(in the rows, 128 means zero)
Each row is followed by its class number. Each block has new classes, again numbered from 0 up, in any order.
[120 128 127 166 138 141 113 130 139  88 126 135 136 136 160 122  96  90
 119 138 104 100 191 112 134 120 122 151 175 115 118 116] -> 1
[ 51 103 131 150  84 132  38 170 179 142  76  93 135  79  88 141 174  73
 101  90 144  77 127  74 150 207 137 106 147 177 108 123] -> 8
[ 75 140 166 139 121 125  51 170 187 136  49 104 131  29  98 162 183  73
 124  57 144  73 110 122 140 233 125 147 161 144 108 114] -> 8
[138  89  95 133 111 151 105 126 124 124 144 150 138 126 129 130 117 126
 120 149 137 109 188 132 132 106 123 164 157 118 161 117] -> 0
[113  97 105 125  77 135  46 151 172 135  81 129 152  51  74 154 209 113
  96  83 164  64 113 108 124 203 134 152 146 151 132 111] -> 0
[101 140 150 123 152 112 178 109 129 116 136 141 125 140 107 126  96 123
 138 110 113 103 111 148 126 107 164 132 116 114 127 151] -> 3
[ 96 130 122 167 106 152 121 133 142 115 143 111 157 113 106 147 154 111
 102  88 132 104 100 113 111 143 178 135 125 119 117 142] -> 0
[147 107 155  93  96 167 142 153  92 113 144 132 147 224 166  79  69 198
 121 208 132 149 194  82 104  73  88  77 140 185 147 160] -> 8
[ 73 120 160 178 139 129 130 163 153 131  90 114 127  87 126 156 114  92
 121  67 119 115 124 106 130 178 176 157 140 121  99 127] -> 5
[ 53 131 108 147 110 130  54 155 199 126  65 126 146  26  82 168 216  67
 119  46 176  71  69 111 152 226 161 140 146 141  95 108] -> 7
[112 135 135 153 121 119  73 131 161 122  92 123 116  86 103 172 124  56
  99 115 113  84 179 121 121 153 140 149 175 137 124 107] -> 8
[ 91  71  90  98 117 114 112 112 120  87 146 148 109 166 135 103  68 104
 108 148 108 104 180 123 152  98 116 132 160 122 146 124] -> 3
[124 124 168 128 137 118 173 133 129 107 143 131 139 127 108 123  99 121
 155 103 105 112 122 127 102  92 159 152 121 114 104 136] -> 1
[153 131 132  92 139 129 148 124 115 109 116 154 131 153 141 121  96 165
 131 151 130 127 150 123 104 100  97 123 135 143 130 125] -> 1
[121 144 135 171 133 148  99 135 137  97  84 132 120 122 133 148 100  79
 126 109 130 103 166 132 159 148 129 161 151 106 131  92] -> 9
[ 97 145 117 132  89 124  84 140 161 116  92 122 119 111  56 158 177 130
  98  96 171 103 106  87 138 161 137 104 118 151 130 126] -> 9
[127  96 118 159 135 138 118 123 118 111 114 117  90 151 147 117  68 110
 103 143 112 110 192 105 131 141 132 151 164 140 149 106] -> 5
[177 115 120  70  92 116 171 101  75 121 180 114 100 191 124 109 101 184
 108 181 121 153 124  90 110  46 103  97 101 138 171 123] -> 4
[ 69 127 151 174 128  97  89 157 186 125  91  92 108  43  68 179 156  51
 120  19 125  71  91 111 135 203 162 149 133 133  89 104] -> 6
[ 68  80 115 109 100 139  80 158 148 121  96 127 153 126 109 122 136 116
 124 101 149 124 122 106 127 151 126 122 127 157 108 138] -> 0
[ 96 103 144 120 132 124  83 160 184 130  78 147 137  59  81 151 165 102
 142  71 165  89  98 142 141 204 107 147 126 149  94 126] -> 10
[ 51 112 132 174  82 137  37 176 190 105  64 103 152  70  99 146 176  49
 113  59 144  83 108  75 139 227 160 139 138 164  54 101] -> 1
[150  74 127  81 134 130 139 144 132 104 124 149 144 134 162 111 141 176
 116 148 142 129 134 159 114 143  60 127 137 114 135 146] -> 10
[ 59 121 144 146  80 134  40 173 183 147  84 102 151  73  88 140 195  82
 119  91 162  82 130  73 134 211 151 125 145 184  96 133] -> 8
[179  92 119  57 135 115 145 134 119 112 113 149 121 108 132 108 131 185
 114 143 132 120 127 148 100 125  97 125 138 136 137 114] -> 1
[103 140 166 121 138  99 153 127 130  99 103 135 128 125 110 130 110 128
 122  92 112 109 120 127 117 129 157 138 135  99 118 145] -> 3
[133 145 117  94 120 116 110 118 128 141 138 132 116  97 116 150 143 114
 108 121 140 127 104 105 146 113 147 118 134 136 126 109] -> 4
[144 133 161 123 141 115 117 116 130 107 136 132 112 165 155 134  74 123
 131 125 116 114 191 127 120  90  95 144 176 105 150 130] -> 6
[188 118 123 116 141 134 149  94  93  91 179 147 107 207 174 102  24 149
 124 173 105 121 221 120 111  46  88 141 165 120 175 111] -> 6
[109 134 123 141 156 139  78 147 165 118  63 138 122  48 143 147 171  94
 125  93 162  96 129 155 166 196 127 153 186 104 123 102] -> 7
[ 81 125 138 165 104 117 111 142 149 115  84 118 138 102  92 149 137 125
 110  93 129 106  81 118 117 165 188 132 104 133  94 106] -> 2
[119 112 139 108 128 117 209 124 103 103 165 140 127 157 130 151  44 138
 113 110  79 132 117 109  80  69 133 135 121 120 139 146] -> 5
[102  84 144 126 100 144  85 163 137 111 105 134 146 171 144 107 119 132
 126 142 157 145 169  98 141 149  79 114 141 146 103 152] -> 10
[ 34 138 131 160 120 120  32 159 202 131  50  87 123  31  82 154 189  47
 103  45 144  77  87 109 150 244 148 120 142 155  96 104] -> 8
[129 120 117 158 104 140  88 126 127 114 123 144 111 112 132 153  91 101
 119 150 122 106 169 150 151 126 136 162 165 113 131  91] -> 2
[ 64 127 121 198 139 149  76 143 175  87  95 122 136 110 129 141 124  50
 117  84 126  74 160 119 179 170 149 155 160 103 121 103] -> 9
[ 97 118 104 131 123 109 103 124 166 124 149 112 112 123  95 120 152 131
 104 106 148 110 123 107 126 133 133  95 123 154 129 133] -> 6
[ 97 142 107 134 126 116  86 116 151 147 132  99 100  81 105 139 172  92
 104 108 146  95  82 109 175 149 162 110 133 134 130 104] -> 4
[157 130 121 122 113 139 125 109  99  87 119 145 107 190 136 149  59 121
 113 159 125 126 185 125 130  78  99 138 148 112 158 102] -> 9
[112 118 120 119 142 144 108 134 148 119 120 127 131 110 148 143 157 124
 101 106 153 119  94 153 137 185  99 114 139 116 109 141] -> 10
[150 162 128 127 127 136 133  84  97 100 167 142  92 194 157 115  67 111
 127 185 111 137 213 144 140  82  88 144 177  99 162 146] -> 3
[104 105 126 153 100 127  59 155 156  87  80 145 133 112 104 144 122  74
 117 105 135  86 198  92 153 152 124 167 168 125 127  99] -> 9
[ 72 144 118 176 131 133  85 130 169 116  92  99 104  90  94 125 163  89
 106  95 157 116  95 125 173 158 165  91 152 115 115 123] -> 7
[110  91 140 104 134 127 141 149 132 121 103 125 144 145 156 124 122 137
 121 136 123 128 123 104 133 125 120 113 108 153 117 120] -> 4
[105 115 107 134 128 120  98 122 149 128 121 101 111 107 110 104 158 110
 112 123 140 101  97  99 160 147 161 111 112 156 127  96] -> 4
[105 104 114  86 140 125 146 124 139 103 108 137 135 119 141 136 155 161
 119 114 153 105  87 148 118 136 117 123 139 109 148 130] -> 7
[155  95 160  72 139 108 214 104  76 105 152 145 125 197 136  84  54 196
 138 146 104 128 134 141 104  58 145 130 111  99 161 149] -> 3
[ 87  93 118 122  95 138 107 164 145 131 112 139 142 140 118 111 113 132
 118 135 146 133 144  69 113 147 141 116 122 203 101 139] -> 5
[107 114  84 153  96 144  86 124 152 111 125 112 129  99  96 115 181 116
  84 107 162 107 109  89 144 161 167 102 142 133 129 115] -> 7
[ 68 100 140 131 101 109  79 154 160 126  70 129 137 133  97 109 152 103
 128 122 143 105 163  89 144 180 132 124 132 170  99 147] -> 3
[162 121 126  53 153 124 167 109  87 117 136 158  99 180 147 103  86 193
 122 181 140 142 160 154 119 101 101 108 144 144 153 154] -> 3
[ 29 125 115 168  94 152  47 167 190 102  71 111 139 122  96 150 167  68
 116  90 168  99 121  90 164 205 132 113 123 172  88 122] -> 9
[ 93 114 119 181 134 154 131 144 138 138 128 121 139 137 146 105 100 105
 110 126 121 126 150  82 136 153 177 120 129 167 107 136] -> 5
[ 91 118  93 153 142 130  97 123 161 129 104 121 107  76  95 135 170  94
 112  99 165 115 113 137 162 161 178 121 143 120 120 110] -> 7
[ 79 124 142 141 103 103 120 132 144 114 114 108 123  98  93 150 153  88
 115  80 124  81  99 119 131 174 172 151 132 113 110 131] -> 3
[124 114 126  84 141 103 103 130 161 110 104 128 108 100 118 137 127 126
 125  90 137  96 112 145 110 158  88 132 138 151 130 107] -> 6
[102 131 139 131 125 126  85 155 170 109  63 139 136  70  82 137 152 104
 132  69 147  67 108 116 155 182 127 142 137 140 128 105] -> 9
[115 117 162 137 105 110 152 139 139 118 120 123 144 116  83 180 139 125
 111  75 127 100  86 112  98 143 130 135 109 106 108 147] -> 10
[125 101 133 133 110 114  99 139 155 116 111 126 125  85 118 173 148  76
 116 115 122  85 138 122 132 140 153 173 139 125 119  86] -> 4
[127 145 143  85 113 129 109 123 135 124 129 155 125  98 114 138 139 132
 136 105 150  87 129 135 137 157 112 158 163 120 145 139] -> 3
[121  90 112 143 101 136  88 125 113 107 121 128 136 155 150 130 100 102
 112 145 122 119 197 116 129 104 125 166 169 100 150 114] -> 0
[ 85 131 111 155 137 128 121 119 140 102 127 105 107 137 127 115  91  93
  80  99 103 138 115  99 120 143 150 100 138 140 114 133] -> 5
[ 60 111  96 137  67 167  71 150 152 122 127 118 172 148 133 146 168 115
  94 119 159 131 115  91 122 156 127 104 126 154 106 152] -> 0
[ 86 103 155 142 134 112 145 149 150 115 115 126 142 113 108 155 129 106
 135  82 128 107  97 135 125 147 126 143 113 105  99 144] -> 10
[152 146 162  89 170 109 195 110  92 107 154 126 124 149 174 136  87 144
 119 130  92 134 108 136 114  65 138 127 138  88 138 134] -> 4
[ 40 102 134 163  80 128  39 184 198 134  56  91 147  46  79 164 203  70
  94  65 150  66 105  78 136 239 155 121 135 174  92 112] -> 8
[111  79 143 132 119 151 145 155 116 116 115 123 146 200 164 109 102 165
 120 154 143 152 143 109 130 136  83  95 110 139 111 157] -> 10
[ 73 133 163 169 156 115 147 151 155 121  94 134 134  75 115 163  82  77
 129  52  99 102 108 115 124 145 185 163 140 116 100 120] -> 5
[ 77 132 110 165 110 123  89 126 153 134 104  93  96  94  81 140 138  82
  95  69 136 107  95  80 128 197 168 130 123 158 115 111] -> 5

A new block, with new classes numbered from 0.
[ 81 142 155 153 126 160 137 117 148 169  82 102  93  98 134  83 129  93
 159 135 138 130  91 127 139 129  96 103 131  76 139  86] -> 0
[160 124 164 149 191 150 157 152  65 138 114  92 134 138 107 144 125 122
 147 128  91 144 205 210 114  94 165 145  94 175 131 130] -> 12
[123 154 147  89 118 123 107 131 162 170 138 161  78 108 134 133 109 119
 141 144 163 159 108  85 137 155 107 105 119  80 107 101] -> 11
[ 86 113 161 111 137 169 117 164 124 178 157 119 113  87 135 119  71  93
 173 136 129 129  97 116 103 147 117 126 118 127 134  80] -> 3
[142  78 107  75  87 131  89 116 126 156 199 136 114 129 119  94 100 121
 115 116  52 116  22 149  83 130 143 137 148 161 130 117] -> 3
[127 109 137 111  97 101 138 110 145  97 112 134 148 135 124 139 109 140
 114 111  88 117  89 139 125 126 158 116 161 105 112 150] -> 10
[109 146 128 133 145 113 165 193  53  85 155 158 126 115 124 161 103 172
 125 126  74 144 165 118 130 147 145 173 136 171 121 124] -> 7
[ 98  91 129 143 135 136 116 117 143 109 124 183 163 122 118 169 146 144
  81 100 165 118 155  99 124 149 105 128 118 147 122 117] -> 5
[134 167 174 164 180 106 146 118 108 156  84  98  96 113 132 190 131 151
 202 103 149 148 125 149 140 133 111 114 101 107 108 135] -> 12
[113 138 125 114  91 164  87 154  88 104 106 158  75 111 126  64 108 102
 131 169 110 158  77 131 118 135 134 107 120 135  98  82] -> 3
[125 153  87 116  88  68  92 121 118 103 102 215 111 110 124 144 108 101
 121 163 144 133  51 105 167 131 131 117 142  92 102 140] -> 0
[140 147 102 153 116 113 135 117 125 131  90  65 137 125 154 171 133 197
 153 104 122 132 103  95 153 139 116 138 144 103 149 109] -> 2
[160  82 161 112 151  93 138  70  89  77 109 150 159 134 105 208 167 197
 116  76 106 122 114 180 112 141 141 132 164 145 131 116] -> 7
[149 118 170  89 117 112 118  95 163 138  90  95 116 107 142  94 104 136
 148 147 166 100 105  77 183 136 103 127 123 101 132 106] -> 9
[144 123 140 142 109 122 124 156  99  76  78 147 121 154 131  92 116 114
 131 163 121 147 201 134 153 112 163 112  97 106  94 150] -> 10
[163 112 144  93 146 131 134  82 152 120 126  98 117 144 130 104 161 130
 162 108 151 122 130 154 133 100  96 127 116 103 152 120] -> 1
[142 169 110 131 161  98 152 134  75  85 181 196 157 165 115 177 112 107
 123 116 111 128 172 117 130 141 149 180 144 173 126 187] -> 10
[111 163 163 153 166 133 117 116 125  73  89 163  86 141 154 129 111 166
 178  91 139 146 163 169 118 152 101 123 136  91  99 141] -> 4
[ 61  88 132 174 116 136  92  98 201 152 103 157 128 146 143 121 155 100
 118 103 156 136  94  91 132 132  87 104 127  54 148 156] -> 4
[138 113  81 142 100  70 105  82 152 111 128 146 184 162 135 176 133 156
 111 116 163 110  68  79 135 152 149 127 188  75 137 142] -> 10
[ 97 121 132  49 158 193 138 111 121 133 244 199 129 114 170  33 114  81
 124 107 140 100  70 102 118  87  86 135  94 159 140 105] -> 2
[102 166  99 138 149 170  62  89 171 212 129 108  88 130 118  69 125  45
 153 162 182 148  77 117 113 103  96 125 106  77 150 109] -> 0
[154 154 162 138 160 147 140 168  96 154 135 121 149  68 171 151 105 203
 149 110 173 108 165 109 103 138 122 156 100 113 125 134] -> 8
[157  93  95 105  76 120 108 129 131  79 148  69 109 140 164  46 132 104
 155 159 122 112  52 164 155  94 128 117 136 122 199 116] -> 6
[ 93 135 121 124 150 141 189 126 103  93 156  93 162 100  80 173 122 171
  91 101  78  98 167 121 146 153 132 195 157 196 143  91] -> 7
[125 127 106 138 106 115 127 109 132 128 103 109 129 164 101 117 120 136
 110 137  94 134 124 108 140 100 130 135 109 155 114 109] -> 2
[113 124 134 176  97  74 180 114 161  93  55 131 142 175  77 181 162 151
  92  97  72 137 160 118 138 129 121 132 161 132 112 144] -> 1
[ 91 164 101 171 143  95 131 114 115 104 169 162 134 197 113 183 132  98
 141 124 110 134 143 133 126 133 143 125 146 153 114 188] -> 4
[119  88 145 143 141 107 155 120 143 118 114 111 182 114 143 186 125 162
 146  97 155 104 121 159 124 132 143 104 142 102 126 104] -> 12
[108 161 184 132 157 172 143 131 160 150 121  94  87  75 147 128 124 109
 177 114 168 133 134 126 128 127 102  99  78 102 121 134] -> 8
[137 120 151  81 136 121 105 133  95 164 154 161 129 134 137 101  75 128
 116 190 131 112 114  86 141 120 173 103 120 134  72 105] -> 9
[ 95 133  95 125  80 113 170 160 132 122 145 131 159 113 135 150 160 139
 119 128 110  95 134 107 131 128 134 121 121 136 104 141] -> 1
[125  93 158 110 143 146  97  93 140 133 118 184 133 125 160  82 135 114
 138  95 147 117 115 142 107 104 110 117 100  84 112 178] -> 10
[124 187  82 186 130 125 123 131 117  81 106 135 142 147 109 157 128 152
  90 121 129 128 163 120 126 153 128 175 168 157 136 131] -> 6
[146 122 147 139 135  48 147 141 148 149 150 143 172 125 151 218  90 176
 167 106 185 110 112  84 138 142 126 118 136  83 115 125] -> 12
[100 112 128 158  99 141  98 124 191 186 139  96 116 151 115  85 132  77
 116 143 140 123  94 104  99 119 120 106 123 109 145 108] -> 6
[ 74 130 106 124 144 149 159 143 140 122 150 116 113 115 138 132  85 147
 145 121  94 123 178 144 148 161 138 132 143 128 112 105] -> 11
[128  65 148  99 166 188 146  99 160 122 223 158 133 120 156  92 147 121
  96  60 103 113 122 152 103 115 110 129 110 133 165 151] -> 8
[118  65 169 151 142  82 149  99 126 161 136 108 176 144 131 194 132 166
 156 109 143  98  98 112 136 148 117 136 155 104 179 108] -> 4
[128  83 156 129 136 129 116 127 129 140  94  77 121 147 161 142 125 135
 158 150 120 157 130 124 153 120 121 100 105  93 167 120] -> 9
[105  50 124  88  94  94 128 176 171  96 140 192 155 103 168 125  78  77
 120 141 114  96 137  95 182 161 177 102 151 104 114 158] -> 9
[ 41 130 116 109 123 155 194 159 128  84 149 170 172  64 160 141 112 136
 118 100 126  85 139 127 146 156  94 159 152 155 154 119] -> 11
[139 123 133  79  87 137 102 125 143  90 147 114 108 133 125  65  86  82
 154 144 128 125  73 144 123 109 117 122 139 140 141 104] -> 3
[ 40 126  90 148 132 154 121 181 121  87 140 189 112  99 146 129 114 107
 127 120 121 139 110 124 107 168 121 124 126 162 117 115] -> 5
[110 102 134 126 111 121 158 128 142 136 133 142 185 116 132 161 140 135
 123  97 137  89 134 101 116 143 122 134 122 154 128  98] -> 2
[138  90  78 132 148  88  80 115 149 110 152 147 137 151 133 149 103 158
 136 116 159 129 166  90 162 134 139 156 130  85 127 153] -> 7
[176  97 131 128 159  98  85  63  59 144 118 159 142 196 102 116 131 142
 125 160 130 131 115 152 110  88 167 130 107 134 103 141] -> 10
[109  51 109 101  81 143 119 164  92 104 182 185 191  98 171 145 121 116
 112 131 127  92 129 119 147 119 149 104 111 131 124 155] -> 3
[159 132 149 118 135  81 123 128 144  88 105 114 111 129 125 160  77 156
 161 133 175 133 137  88 184 142 123 120 150 109 130 111] -> 5
[126  96 106 109 152 126 136 148 133 110 168 177 126 109 182 166  86 194
 130  84 107 138 171 121 161 172 131 142 162  75 134 143] -> 11
[151 145 105 149 168 148 134 162  35  72  97 136 131  88 158 126 106 174
 123 150 122 140 121 149 154 115 158 169 137 141 162 140] -> 8
[ 70  91  74 175 132 112  92 110 163  75  84 103 111 140 158 165 119 175
 171 109 157 151  73 137 130 178 114  92 160  85 147  77] -> 5
[ 76  88 139 168 114 143  87  90 197 163 113 131 122 139 162  94 156  94
 144 117 198 122  60  98 114 125  77  79 119  56 158 107] -> 6
[125  89 150 152  92 124 144 174 131  83  64 116 139 129 124  88 140  83
 112 111  83 123 143 160 135  92 130 137 141 175 174 188] -> 5
[153 139 168 117 134  93 111  58 137 163  84 126 145 104 131 217 154 145
 156 108 186 126  49  97 146 142 121 100 145  57 128 152] -> 10
[119 118 109  89 149  81 142 104 143  86 160 151 131 137 144 142  48 146
 163 112 125 119  57  97 169 126 115 151 162 124 149  96] -> 2
[ 85 133  85 130  82  88 146 183 139  66 128 117 161 147 166 144  76 133
 138 153  94 114 115 117 134 154 173 111 184 135 122 133] -> 9
[ 87 119 120 162 100 139 126 209 114 107 103 139  93  91 176  86 131 142
 159 129 144 137 122  95 127 175 103 123 114 125 139  96] -> 5
[114  90 119 122 133 157  77 135 133 224 171  36  75 122 170  59  79 108
 222 151 134 143  16 103 119 130 109 122 128  75 191  77] -> 3
[102  92  81 105  85 119 122 162 134  91 176 136 168 105 151 107 138 143
 118 130 152  92 114  98 122 143 129 149 128 131 146 103] -> 7
[149 102 166  79  88  98 155 168 136 100 167 164 147  92 157  89 133 139
 137  79 120  76 117 117 107 142 131 142 157 135 124 150] -> 7
[ 74 132 147  76 114 182  94 120 207 134 124 164 129  82 140  90 131  61
 112 131 179 103 140 110 110 141  95 107  79 128  91 121] -> 9
[151 131 107 126 123 118 124 101  95 104  75 128 155 128 123 140 145 178
 108 125 124 117 128 168 121 137 142 151 177 143 141 116] -> 11
[123 101 125 153 137 123 145 133  88  46  80 143 170 115 132 187 131 166
 109 134 131 129 152 183 129 115 163 113 119 142 130 130] -> 8
[154 168 135 123 142 125 138 143 135 104 119 133 102  54 149 179 123 160
 143  97 151 132 104 106 153 177 122 148 139 105 138 140] -> 8
[146 121 126  94  76 130 121 156 151 119 139 193 169  94 124 127 143  77
  82 133 148 100 153 136 111 142 155 113 141 114 107 120] -> 0
[ 90 128 144 138 151 138 169  95 161 149 200 148 141 108 153 165 148 149
 127  43 113 100  64 114  92 145  89 131 139 139 150 165] -> 8
[ 48 115 130 145 100 149  72 120 153 147  84 193 116 103 137  82 119  54
 149 135 176 124  31 103  98 136  94  97 128 106 113 113] -> 3
[116  76 144 108 127 122 143 138 126  96 133 175 126  74 164  94 127  91
 132 113 129 115  21 126 149 116 112 139 135 125 195 151] -> 8
[155 100 145 141 184 103 109 105 122 144 139 112  99 141 158 173  91 168
 178 127 147 165  80 126 142 121 140 101 126  65 154 129] -> 8
[ 77  85 111 132 123 137 144 114  95 111 145 105 148 114 145 148 123 124
 130 149  98 107  36 162 150 105 145 100 146 139 170 107] -> 6
[ 81 158 110 106 127 145 144 145 120 132 132 110  69  87 159  90 101 133
 180 134  99 132  84 144 149 145 107 132 131 124 134 116] -> 11
[ 89 110 127 107 136 172 127 163  88 102 146 176 149  60 142 150  75 153
 117 126 133 116 158 106 149 148 100 166  96 143 122  98] -> 3
[140 123  82 110 132 129  90  94 149 105 128 108 130 131 128 132 112 139
 136 125 133 133 119 141 133 134 131 157 117 100 140 136] -> 10
[103 151 111  89 155 168 142 119 110 133 172 187 101  76 154  98 181 109
 142  99 140 111  83 117 126 145  81 150 110 136 130 128] -> 1
